Here is a tiny trained network, its code and every weight. The questions are about switching its units off for an input and a class, where a switched-off unit gives its printed mean instead of its output.

import numpy as np


def w(rows, s, z=0):
    codes = np.array(rows[::2]) - 128.0
    scale = np.full(codes.shape[1], s)
    scale[-1] = z or s
    return codes * scale


def f(y):
    return np.maximum(y, 0)


def log_softmax(a):
    a = a - a.max(-1, keepdims=True)
    return a - np.log(np.exp(a).sum(-1, keepdims=True))


def net(x, mask):
    res = np.array(x, float).reshape(1, 5) / 4 @ E
    y = f(res @ A[0][:, :-1].T + A[0][:, -1])
    res = res + np.where(mask, y, B[0][:, -1]) @ B[0][:, :-1]
    return log_softmax(res[-1] @ U[:, :-1].T + U[:, -1])


A, B = {}, {}
E = w([
[68,164,151,159,73,142,174,254,231,100,109,84],'x0',
[108,100,244,59,93,124,127,45,96,21,165,75],'x1',
[40,106,225,120,144,217,103,192,33,154,202,129],'x2',
[136,251,33,202,183,159,244,159,122,18,230,120],'x3',
[167,98,194,198,17,239,118,198,163,109,186,108],'x4',
],0.0088)
A[0] = w([
[86,112,229,127,120,150,109,154,113,103,177,94,159],'neuron 1',
[137,186,43,190,134,150,153,226,126,192,115,170,142],'neuron 2',
[167,70,92,97,90,93,88,77,147,187,74,187,152],'neuron 3',
[116,121,112,86,176,58,163,89,103,151,93,141,144],'neuron 4',
[139,190,87,86,187,104,161,78,159,86,145,105,242],'neuron 5',
[77,119,166,153,92,103,161,170,182,142,97,111,186],'neuron 6',
[73,146,117,61,223,86,151,60,92,93,63,147,107],'neuron 7',
[149,140,50,141,172,118,175,164,97,178,136,148,100],'neuron 8',
[141,149,113,183,107,169,169,93,167,66,161,153,81],'neuron 9',
[113,101,252,135,94,171,113,185,115,105,164,90,230],'neuron 10',
[101,137,151,115,106,154,96,187,157,93,97,136,2],'neuron 11',
[195,149,49,192,97,154,196,168,151,96,132,133,209],'neuron 12',
[190,75,154,93,140,129,33,110,130,197,16,157,113],'neuron 13',
[133,146,96,106,118,121,91,106,158,170,133,148,236],'neuron 14',
[101,170,68,208,192,143,113,154,156,197,95,208,139],'neuron 15',
[108,152,95,67,182,96,161,89,117,119,122,125,75],'neuron 16',
[101,106,218,94,134,158,98,79,52,124,177,146,148],'neuron 17',
[91,120,217,150,64,135,154,200,196,109,139,71,173],'neuron 18',
],0.011,0.005)
B[0] = w([
[82,159,199,173,178,192,103,140,92,91,152,233,211],'neuron 1',
[105,140,50,182,221,43,144,205,211,128,111,212,213],'neuron 2',
[95,46,39,117,68,43,42,28,107,156,155,105,234],'neuron 3',
[181,80,185,38,155,81,144,100,100,100,56,107,201],'neuron 4',
[214,173,147,94,141,80,198,73,89,37,100,96,207],'neuron 5',
[146,80,105,142,104,147,111,139,210,84,58,125,189],'neuron 6',
[179,143,217,13,148,74,182,120,71,113,41,99,217],'neuron 7',
[94,106,74,135,175,40,174,161,195,134,136,114,181],'neuron 8',
[186,170,69,157,91,180,149,117,74,61,177,35,179],'neuron 9',
[31,127,190,190,121,219,64,183,76,101,117,203,241],'neuron 10',
[84,159,155,140,103,176,120,158,187,106,60,129,156],'neuron 11',
[192,136,54,215,135,120,249,107,135,105,171,72,217],'neuron 12',
[109,35,68,118,46,140,1,68,71,149,182,101,255],'neuron 13',
[59,80,68,102,127,117,153,118,107,122,125,116,178],'neuron 14',
[93,108,44,108,231,80,146,222,164,209,115,147,205],'neuron 15',
[143,111,150,68,171,49,183,123,130,84,61,123,178],'neuron 16',
[103,123,190,157,197,125,88,108,43,125,206,197,218],'neuron 17',
[103,52,165,188,64,215,117,182,155,33,25,124,228],'neuron 18',
],0.0081,0.02)
U = w([
[146,144,158,65,147,88,151,103,112,120,82,114,134],'0',
[124,252,197,86,40,167,112,155,159,241,129,132,9],'1',
[104,146,177,139,173,156,108,146,62,127,178,182,125],'2',
[122,86,91,104,82,99,70,82,107,165,138,124,169],'3',
[125,139,70,126,175,91,132,178,168,161,122,148,155],'4',
[110,118,153,145,81,165,106,177,152,113,87,141,104],'5',
[160,172,94,158,112,135,166,121,124,99,168,99,109],'6',
],0.017,0.014)

Each question gives the input, the list of numbers given to net, and the class t.
The units are the neurons (one row each of A and B). Each row of codes is followed by its name. A weight is (code - 128) times the scale printed after its matrix; where a second scale follows, it is the last column's (A, B and U).
mask holds one flag per neuron, in row order. A switched-off neuron (its flag False) gives its mean, the last column of its row in B, instead of its output. The means were averaged over made-up inputs and are rounded, as every weight is.
A unit's drop is (log p(t) with every unit on - log p(t) with that unit switched off) / (log p(t) with every unit on - log p(t) with every unit switched off).
The circuit of an input: a set's keep is (log p(t) with only the set's units on - log p(t) with every unit switched off) / (log p(t) with every unit on - log p(t) with every unit switched off). Starting from the 12 units with the biggest drops (on a tie, the unit counted first), units are removed one at a time, each time the one whose removal leaves the highest keep (on an exact tie, the one counted first), for as long as the keep stays at least 0.8.
circuit, biggest first: the units of the circuit, biggest drop first
most important unit: the unit with the biggest drop
k most important neurons: the k neurons with the biggest drops, biggest first
drop when u is switched off: that unit's drop, to one decimal
input [5,-3,1,7,4], class 4: circuit, biggest first	neuron 2
input [3,2,5,-7,-5], class 2: 3 most important neurons	neuron 17; neuron 1; neuron 10
input [-8,-1,7,-6,2], class 2: 3 most important neurons	neuron 17; neuron 1; neuron 10
input [-7,-4,-6,0,-3], class 0: 4 most important neurons	neuron 7; neuron 4; neuron 5; neuron 16
input [5,-6,6,2,3], class 4: 2 most important neurons	neuron 2; neuron 15
input [-5,5,3,-4,-6], class 0: 3 most important neurons	neuron 7; neuron 4; neuron 16
input [0,0,-6,5,-2], class 6: 3 most important neurons	neuron 12; neuron 9; neuron 5
input [-4,-1,-4,2,1], class 6: 2 most important neurons	neuron 7; neuron 12
input [6,-8,2,0,6], class 4: 2 most important neurons	neuron 2; neuron 15
input [4,-1,3,4,-7], class 0: 2 most important neurons	neuron 7; neuron 5
input [5,-1,3,8,1], class 6: 2 most important neurons	neuron 9; neuron 12
input [8,-4,-7,-5,-6], class 3: 2 most important neurons	neuron 3; neuron 13
input [2,8,0,-3,3], class 2: drop when neuron 1 is switched off	0.6
input [2,0,4,6,7], class 5: most important unit	neuron 18
input [2,-4,7,5,3], class 4: drop when neuron 2 is switched off	1.1
input [-4,-2,2,8,-1], class 4: drop when neuron 15 is switched off	0.8
